Each row has a name. After each piece below comes the name of the row it's from, unless a question asks for something else. Each question is about the rows just above it. Places in a row count from 1.

Fudev: [ 72 125  99 131  83  81 172 143]
tuk: [124  82 126 137  96  84  98 118]
toza: [ 93 163 123 119 127 110 146 131]
Ralor: [141  50 156 156 117 155 113 101]
vakem: [168  86 152 129 119 146  74  87]
sem: [157 152 108 134 154 138 137 165]
fus: [130 136  98 129 138 103 156 167]
Ril: [ 72 125  99 131  83  81 181 180]
Rab: [125  99 131  82  81 115 164 150]
Does one of the named rows hold [ 74 146 119 129] side by side, in this order?
no
The row with [ 72 125  99 131  83  81 172 143] is
Fudev
Among the named rows, does one hold [117 155] next to each other, in this order?
yes
Does one of the named rows hold [157 152 108] side by side, in this order?
yes
Among the named rows, does one hold [134 108] next to each other, in this order?
no
Is [163 122] printed in one of the named rows, side by side and in this order?
no

Rab: [125 120 118 172 144 172 115]
vin: [100 138 148 145 192 127 131]
Fudev: [151 125 122 163 148 197 113]
fus: [ 92 202 112 120 117 121 196]
dide: [148 141 106 136  78 161 143]
vakem: [124 184  98 102  99 130 172]
Among the named rows, does one hold [106 136  78] next to each other, in this order?
yes
Does one of the named rows hold [141 106] side by side, in this order?
yes

Ril: [ 88 153 168 173 137 184 152 129  92 191  88 153 168 170 137 184 152 129
 208 149  90 222 134 137 190  94  89 137  90 121 191 156  32]
dide: [131 202 109  67 128 140 131 134  92 191  88 153 168 170 137 184 152 129
 208 149  90 222 134 137 190  94  89 137  90 121 191 156 136]
sem: [191  86 153 168 170 140 131 134 133 191  88 153 168 170 137 184 152 129
 208 149  90 222 134 137 190  94  89 137  90 121 191 156  32]
[131 202 109  67 128 140 131 134  92 191  88 153 168 170 137 184 152 129
 208 149  90 222 134 137 190  94  89 137  90 121 191 156 136]
dide
Among the named rows, does one hold [184 152 129] next to each other, in this order?
yes
Which row holds [191  86 153 168 170 140 131 134 133 191  88 153 168 170 137 184 152 129
 208 149  90 222 134 137 190  94  89 137  90 121 191 156  32]?
sem
[ 88 153 168 173 137 184 152 129  92 191  88 153 168 170 137 184 152 129
 208 149  90 222 134 137 190  94  89 137  90 121 191 156  32] is in which row?
Ril
Row and place where [ 86 153] starts:
sem, 2

toza: [164 107 118  96 110 147 150  82 150  99 143 147 150  76 155 119 154 164
 131  87 118  73 178  48 213 120 136 123 119 137 122 156 139  64  80 122
 184 160  89 141 224 134  78 173  78  96  95 171 183 123 131 132 120  70
  59 109 139]
sem: [ 91 120 126 166  97  73 135 158  94 143 150  76 155 147  99 168  56  93
 165 155 197 154  71 206  54 142 125 163 119  76 191 126 121 133 121  80
  60 117 101 143 108 132 126 114 159 141 135 101  91 187  94  87  86 160
 201 107 176]
fus: [ 78 152 127 140 192  96 104 200  97  65 164 118 164 147 140 127 127  94
  78 147  89 143 179 202  74 156 152  85 127 119 133 153 153 135 201 183
  94  33 164  50  92 156 143 123 141 110 102  77  95 168 151 101 187 126
 129 133  64]
Ril: [ 78 152 127 154 192  96 104 146  97  65 164 118 164 147 140 127 127  94
  78 147  89 143 179 202  74 156 152  85 127 119 133 153 153 135 201 183
  94  33 164  50  92 156 143 123 141 110 102  77  95 168 151 101 187 126
 129 133  64]
Fudev: [165 155 197 157 110 147 150  82 150 130  98 136  74 131 163 119 154 164
 131  87 118  73 178  48 213 120 136 123 119 137 122 156 139  64  80 122
 184 160  89 141 224 134  78 173  78  96  95 171 183 101 130 162 115  92
  78 139 202]
[143 150  76 155 147  99] begins in row and place
sem, 10
[165 155 197 157 110 147 150  82 150 130  98 136  74 131 163 119 154 164
 131  87 118  73 178  48 213 120 136 123 119 137 122 156 139  64  80 122
 184 160  89 141 224 134  78 173  78  96  95 171 183 101 130 162 115  92
  78 139 202]
Fudev
Among the named rows, does one hold [102 110 141 123 143] next to each other, in this order?
no
[165 155 197 154] begins in row and place
sem, 19

Rab: [141 100 184 217]
vin: [154 141 111 166]
toza: [104 170 130  77]
fus: [139 114 123  88]
tuk: [143 107 164 218]
vakem: [143 107 104  93]
Fudev: [170 100 176 175]
sem: [134 105 170 217]
Is [134 105 170 217] printed in one of the named rows, side by side and in this order?
yes
[139 114 123] begins in row and place
fus, 1
Where does [105 170] start? Give its row and place.
sem, 2

vakem: [205 127  83 110 145 122 160 117 173  88 139  61  94 103 145  80]
tuk: [145 122 160 117 173  87 139  61  94 103 145  80 156 146 200 186]
Fudev: [143 128 120 147 149 197 161 173 109 132 156 153 134 107  85 165]
toza: [139  61 167  95 196 141 105 103 118 104 173 121 102 145 138 117]
Ralor: [132  95  89 155 169 186 140 177  85 160 174 130 162  55  69 147]
vin: [121 160 117 173  88  80 194 156 146  88 104  57  97 100 159  83]
Where does [145 122 160 117 173  87 139  61  94 103 145] start? Give its row and place.
tuk, 1
[ 87 139  61  94 103 145  80 156 146] begins in row and place
tuk, 6
Is [118 104 173] printed in one of the named rows, side by side and in this order?
yes
[145 122 160 117 173  88 139  61  94 103 145  80] begins in row and place
vakem, 5

dide: [142 117 141  75 138 136]
rukem: [169 176 204 147 173 119]
tuk: [105 217 143 194 174 140]
vakem: [169 176 204 147 196  79]
fus: [117 132 117 152 121 191]
Fudev: [121 190 156 174 194 140]
Is [141  75 138 136] printed in one of the named rows, side by side and in this order?
yes
Is [194 174] printed in one of the named rows, side by side and in this order?
yes
[121 191] begins in row and place
fus, 5
Row and place where [174 194 140] starts:
Fudev, 4
Does one of the named rows hold [132 117 152 120] side by side, in this order?
no
Does one of the named rows hold [121 191] side by side, in this order?
yes
Row and place where [117 141  75 138] starts:
dide, 2

tuk: [144 106 116 112 144 147 106 136 150 136 104 115 134 136 136 109 117 127
 124 132 126  98 139 120]
Rab: [145 120 127 187 138 100 181 158 105 160  92 183 107 103  63 168 146 117
 138 163 135 162 157  84]
Ril: [165 107 163 200 170 128 142 196 133 152  93 112 173 158  88 150 136 130
 145 180 139 175  88  87]
dide: [167  97 142 182 169 132 139 187 138 158  79 126 155 144  87 143 131 125
 140 176 137 149 118  82]
Fudev: [135 129 144 157 137 121 140 148 122 133 124 127 141 135 112 142 135 129
 135 144 133 154 110 118]
vin: [137 132 165 169 145 126 131 161 126 126 135 100 168 157 120 141 134 135
 140 150 135 171  75 123]
toza: [166 102 141 196 164 120 158 187 126 164  77 147 143 132  70 156 138 122
 142 180 138 162 128  75]
Does one of the named rows hold [135 130 144] side by side, in this order?
no
Where does [182 169 132] start? Give its row and place.
dide, 4
Does one of the named rows hold [120 158 187] side by side, in this order?
yes

Fudev: [ 62  93 170  86 143  83 157 154]
fus: [123 170  86 106  46 124 173 128]
Ralor: [ 45 175 154 110  81 171 110 148]
toza: [102 212 102 115 111 141 211  73]
Rab: [144 161 195 157 108  77 104 100]
sem: [141 164  98 166 125  76 174  66]
Ril: [155 142 164  98 166 124  98  71]
Row and place where [154 110  81] starts:
Ralor, 3
[142 164  98 166] begins in row and place
Ril, 2
Row and place where [171 110 148] starts:
Ralor, 6
Among the named rows, does one hold [171 109 148] next to each other, in this order?
no
Is [171 110] printed in one of the named rows, side by side and in this order?
yes
[170  86 143  83 157 154] begins in row and place
Fudev, 3

fus: [110 194 185 181 106 167 115 136  95]
rukem: [103 124  96 127 104 203 150 158  98]
vin: [ 89 112 114  57 139 119 130 191 101]
sem: [127 121 118 113 119 100 123 135 109]
Fudev: [121 128 125 130 118 127 115 119 118]
Rab: [ 89 112 114  57 139 119 122 191 101]
Ril: [120 114 120 117 157  98 185 188 129]
Ralor: [194 126 105 114 122  94 114 125  98]
dide: [117 121 118 124 126 115 122 126 131]
toza: [185 181 106 166 113  76 124 170  92]
vakem: [110 194 185 181 106 167 115 136 121]
Where do [110 194 185 181 106 167 115 136 121] appear?
vakem
Among the named rows, does one hold [126 130 118] next to each other, in this order?
no

Ralor: [123 138 122 119 119 131 123 131 130 121 119 121 122 124 130 130 116 123
 135 129 128 121 148 133 130 119 127 126 120 133 120 131 122 133 135 123
 121 129 124 129 124 133 125 127 129 123 126 136]
Ril: [129 134 130 136 127 143 135 146 132 137 158 131 145 143 136 135 120 149
 134 123 128 128 120 130 116 126  99 127 135 118 136 122 134 135 138 131
 119 107 138 123 142 134 124 121 107 138 120 119]
tuk: [136 104 135 149 165  85 133 102 132 163 162 118 139 106 154  95 148 199
 126 105 139 109 117 103 160 148 161 140 177 142 111 147 148  80 113 153
 135 128 108 114 152 127 179 127 135 112 161 151]
toza: [135 104 136 146 165  86 132 103 131 161 161 119 139 106 156  93 148 197
 127 103 138 109 116 102 160 148 162 140 178 143 111 146 148  79 114 154
 137 127 108 113 152 128 178 126 136 111 160 149]
Fudev: [125 120 126 145 121 130 123 145 142 139 151 145 139 129 135 146 140 120
 138 126 131 120 125 123 120 118 104 128 127 127 122 121 119 131 135 138
 119 134 123 107 138 142 134 135 117 134 136 111]
Rab: [150 117 137 143 171  86 132 103 128 166 164 124 136 107 149  98 148 201
 126 108 136 103 115 102 165 153 160 143 172 145 121 149 140  91 115 154
 133 139 109 125 156 125 183 141 136 122 160 141]
vin: [123 139 129 129 126 140 128 127 120 128 127 124 119 119 128 121 122 121
 136 129 128 135 133 132 121 120 129 129 121 128 115 133 126 124 127 126
 128 120 129 130 130 117 122 130 134 132 137 120]
dide: [126 140 124 124 120 141 124 129 126 123 120 123 120 122 126 123 118 116
 137 125 128 133 141 131 129 118 126 129 121 132 113 132 124 126 133 122
 121 123 129 134 125 126 123 130 138 125 128 128]
rukem: [134 102 135 145 165  86 132 102 133 160 160 120 140 106 155  94 148 198
 126 104 139 109 114 104 161 145 160 141 175 144 112 144 147  75 112 155
 137 126 107 113 148 127 176 123 135 110 159 150]
Among the named rows, does one hold [178 126] next to each other, in this order?
yes
Among the named rows, does one hold [165  86 132 102 133] next to each other, in this order?
yes
Row and place where [109 117 103 160 148 161 140 177 142 111] starts:
tuk, 22
Where does [135 138 131 119 107 138 123 142 134] start? Give its row and place.
Ril, 34
[132 121 120 129 129] begins in row and place
vin, 24
Does one of the named rows hold [123 118 117 137] side by side, in this order?
no
Where does [126 107 113] start? Give its row and place.
rukem, 38

sem: [136  86 136 193 150]
rukem: [130  98 114 123 194]
toza: [157 199 144 139 119]
Fudev: [ 47 153 113 187 140]
vakem: [ 47 153 113 130 116]
Ril: [ 79 118 184 134 111]
dide: [ 73 170 127 108 183]
fus: [162 190 131 163 116]
Ralor: [137 158  75 120 157]
tuk: [172 178 143 125 150]
Rab: [155 120 190 111 122]
Does one of the named rows hold [116 130 113 153  47] side by side, in this order?
no
Is [158  75 120 157] printed in one of the named rows, side by side and in this order?
yes

Fudev: [138 134  77 143 144 201 108 136 133 138 119 131 131 112 111  87 146 117
  76 122 129 133 133 134 112 131 109 192 118 131 118  76 130]
rukem: [117 134 136 128 113 119 119  69 101 113 145 125  69 112 123 137 118 114
 135 206 199 131 137  61 121 140 117 115 140 118 138 134 136]
Ralor: [136 128 113 134 119 123 131 113 145 125 137 115 140 143 143 163 123 139
 171 111 106 144 132 151 142 115 147  73 141 114 141 172 141]
dide: [108 149 130 134 123 131 119  98 113 109 137 102  97 115 125 131 134 119
 130 161 162 150 152  92 122 139 121 123 133 100 132 129 150]
Ril: [117 134 136 128 113 119 119  69 101 113 145 125  69 112 123 137 118 114
 135 206 199 131 137  61 121 140 132 138 123 209 113 119  57]
vin: [153 107 154 113 116 101 127 141 135 150 126 171 143 129 124 146 109 127
 157 119 117 114 105 147 127 116 127 113 136 169 133 156 113]
toza: [105 181 140 133 135 126 130 137 123 111 132  73 130 127 124 136 141 128
 141 112 117 190 190 132 125 132 128 118 132  81 131 143 190]
Does one of the named rows hold [172 141 114 141  73] side by side, in this order?
no
Is [144 106 111 171 139] printed in one of the named rows, side by side and in this order?
no
Which row holds [117 134 136 128 113 119 119  69 101 113 145 125  69 112 123 137 118 114
 135 206 199 131 137  61 121 140 117 115 140 118 138 134 136]?
rukem
Where does [134 123 131 119] start? Give its row and place.
dide, 4

Fudev: [156  68 180 117 153 147  98 102]
rukem: [130 127 105 101 131 128 130 130]
Ril: [141 142 158 177 167 171 193 121]
Rab: [143  66  63  89 176 127 127 166]
dide: [142  97  98  61 110 122 134 112]
Ralor: [123 176 177 220 143 138 152 153]
sem: [186 126 158 151 129 148 143 114]
vin: [102 148 128 144 142 184 190  83]
vakem: [102 148  95 144 184 142 133 141]
toza: [126 116 125 149 159 128 114 142]
fus: [125 160 114 165 166 122 119 178]
tuk: [107 188 153 155 118 131 133 120]
Is [ 63  89 176 127] printed in one of the named rows, side by side and in this order?
yes
Where does [144 142 184] start? Give its row and place.
vin, 4
Among the named rows, does one hold [166 165 114] next to each other, in this order?
no
Does one of the named rows hold [125 149] side by side, in this order?
yes
[102 148 128 144 142 184 190  83]
vin

tuk: [ 73 117 147 105 155]
Ralor: [178 102 113 144 111]
vakem: [180 107 129 131 117]
fus: [ 73 117  93 171  80]
Fudev: [139 183 209  62 169]
sem: [ 73 117  68 205  88]
Ril: [ 81  98 171 116  99]
rukem: [148  76 183  74 168]
toza: [172  93 116  99 171]
Rab: [158  80 100 100 168]
dide: [ 74 114  91 129 167]
[116  99 171] begins in row and place
toza, 3
Row and place where [102 113] starts:
Ralor, 2
Which row holds [ 73 117  68 205  88]?
sem
Is [171  99] printed in one of the named rows, side by side and in this order?
no
Row and place where [ 81  98 171 116] starts:
Ril, 1

